Look-ups in named tables: a row name and a column name give one cell, copied from the table.

Table tus
cols = radev, nukuzu, fas
fevoka: [65261, 17398, 61259]
befop: [50676, 58924, 43166]
kave: [97269, 40502, 55512]
tid: [47790, 59001, 46651]
mizekil: [41896, 68998, 48754]
kag: [86194, 16395, 59953]
satudam: [64790, 65347, 52025]
sezun: [32188, 49595, 58746]
duk: [35684, 74185, 46841]

fevoka, fas: 61259
satudam, fas: 52025
kave, fas: 55512
duk, nukuzu: 74185
kag, nukuzu: 16395
kave, nukuzu: 40502
tid, radev: 47790
duk, radev: 35684
satudam, nukuzu: 65347
tid, nukuzu: 59001
kag, fas: 59953
sezun, nukuzu: 49595
befop, nukuzu: 58924
kag, radev: 86194
mizekil, nukuzu: 68998
fevoka, radev: 65261
befop, radev: 50676
tid, fas: 46651
Which row has the largest radev? kave

putido =
        giruzak  dagemo
mobebo    32936    9206
kodori    16483   13050
lotad     68373   16178
tum       22579    6370
nas       12655    2412
fot       20307    1770
zokeri    67050   13988
megepe    79917   25454

giruzak of nas is 12655
giruzak of megepe is 79917
dagemo of nas is 2412
dagemo of megepe is 25454
dagemo of mobebo is 9206
dagemo of lotad is 16178
giruzak of mobebo is 32936
giruzak of zokeri is 67050
dagemo of fot is 1770
giruzak of kodori is 16483
dagemo of tum is 6370
dagemo of zokeri is 13988
giruzak of tum is 22579
giruzak of fot is 20307
dagemo of kodori is 13050
Which row has the largest dagemo? megepe

fofe:
         ranet  pobe  vudad  nuluzu  vedig  rukiti  gugo  samo
setav      128    51     84     141    163     218    97    91
keposof     94   103    165     134    170     157   109   144
rez        130   131    151     111    151     133   137   142
fesatab     94    87    122     152    124     156   133   138
mev        149   100     70     117     83     159   157   110
zesepe     123   155    153     143    119     113   130   162
tafoti      99   121    161     146    138     135   109   156
velita     127   129    138     172    153     143   108   141
ludefoz    151   145    140     112    153     128   161   125
buf        165   160    124     106    137     121   183   129
lefire     136   153    151     161    145     126   111   148

What is the gugo of velita in fofe?
108
What is the rukiti of ludefoz in fofe?
128
What is the vedig of mev in fofe?
83
What is the rukiti of lefire in fofe?
126
What is the rukiti of fesatab in fofe?
156
What is the nuluzu of mev in fofe?
117
What is the ranet of mev in fofe?
149
What is the vedig of setav in fofe?
163

pifu =
,ris,nadek,vuz,buvam,daz,lepud,vame,sosoz,bekenis,mupu
tepokig,629,475,378,531,546,397,528,534,492,647
nimomu,790,479,167,521,539,184,578,542,472,820
rufo,745,478,212,261,766,224,602,751,277,768
kedudiv,322,442,816,642,473,833,406,446,599,310
sen,631,464,402,650,396,400,487,431,608,639
lale,458,460,604,366,697,621,493,665,381,457
gal,384,442,744,764,319,744,392,333,717,372
zam,622,469,390,625,427,403,502,434,597,635
dozupa,415,451,699,908,188,704,383,213,830,409
vime,494,464,562,842,229,571,427,240,794,500
sinida,619,471,395,480,567,407,520,573,465,630
bak,531,456,524,568,475,526,474,482,562,532
tebiko,434,455,646,515,563,664,462,538,505,431
lev,356,449,762,341,745,774,467,704,352,343

ris of nimomu: 790
sosoz of rufo: 751
mupu of tebiko: 431
vame of tebiko: 462
bekenis of gal: 717
vuz of nimomu: 167
vame of rufo: 602
nadek of sen: 464
lepud of lale: 621
daz of tebiko: 563
mupu of sinida: 630
nadek of gal: 442
buvam of tepokig: 531
nadek of dozupa: 451

midor =
         duro  lagoto  ralot
kemiv     684     775    194
kog       503      37    439
vus      -974     -25    413
nodad    -628    -199    290
lobuf    -372     182    -36
dugesup   267     132    216
pubape   -622      12    -30
gomunak   588      47    562
kotobab   878    -396    125
tira     -304     490    346
kedovo     75     -70   -123
risener   496     134     51
gon       544      -2    270

What is the ralot of dugesup in midor?
216
What is the duro of kotobab in midor?
878
What is the ralot of nodad in midor?
290
What is the lagoto of kedovo in midor?
-70
What is the duro of kog in midor?
503
What is the ralot of pubape in midor?
-30
What is the duro of gomunak in midor?
588
What is the lagoto of lobuf in midor?
182
What is the lagoto of gomunak in midor?
47
What is the ralot of kotobab in midor?
125
What is the ralot of kog in midor?
439
What is the ralot of gomunak in midor?
562
What is the lagoto of tira in midor?
490
What is the duro of gon in midor?
544
What is the duro of risener in midor?
496
What is the duro of kedovo in midor?
75
What is the lagoto of kemiv in midor?
775
What is the duro of vus in midor?
-974
What is the lagoto of kog in midor?
37
What is the ralot of kemiv in midor?
194

gatik.tsv
	vom	lil	toge	nisi	gove	zogeg	sez	bozudu
gaf	3.013	3.322	2.847	6.012	9.805	7.943	2.416	8.388
donibe	6.396	4.592	5.273	5.382	6.715	7.531	5.401	7.264
raz	3.923	5.172	4.047	6.682	8.466	5.940	3.657	7.211
raketo	5.651	4.255	4.409	5.172	7.680	8.162	4.535	7.837
git	4.880	6.252	6.884	7.548	7.621	4.992	5.877	4.761
ruzek	5.347	6.584	6.811	7.703	7.599	4.754	6.200	4.718
tigo	5.760	4.344	4.503	5.040	6.851	8.153	4.800	7.780
zedo	5.364	5.258	5.204	6.651	7.842	6.080	4.684	6.387
buv	4.669	7.404	6.162	7.896	7.467	4.723	6.059	5.240
dopurod	4.255	6.883	6.231	7.851	8.114	4.913	5.437	4.916
ded	6.608	4.552	5.104	5.154	6.600	7.590	5.032	7.354
mavug	4.213	6.861	5.239	7.661	7.755	4.858	5.040	5.807

What is the gove of donibe in gatik? 6.715
What is the sez of git in gatik? 5.877
What is the zogeg of zedo in gatik? 6.080
What is the vom of git in gatik? 4.880
What is the bozudu of tigo in gatik? 7.780
What is the nisi of git in gatik? 7.548

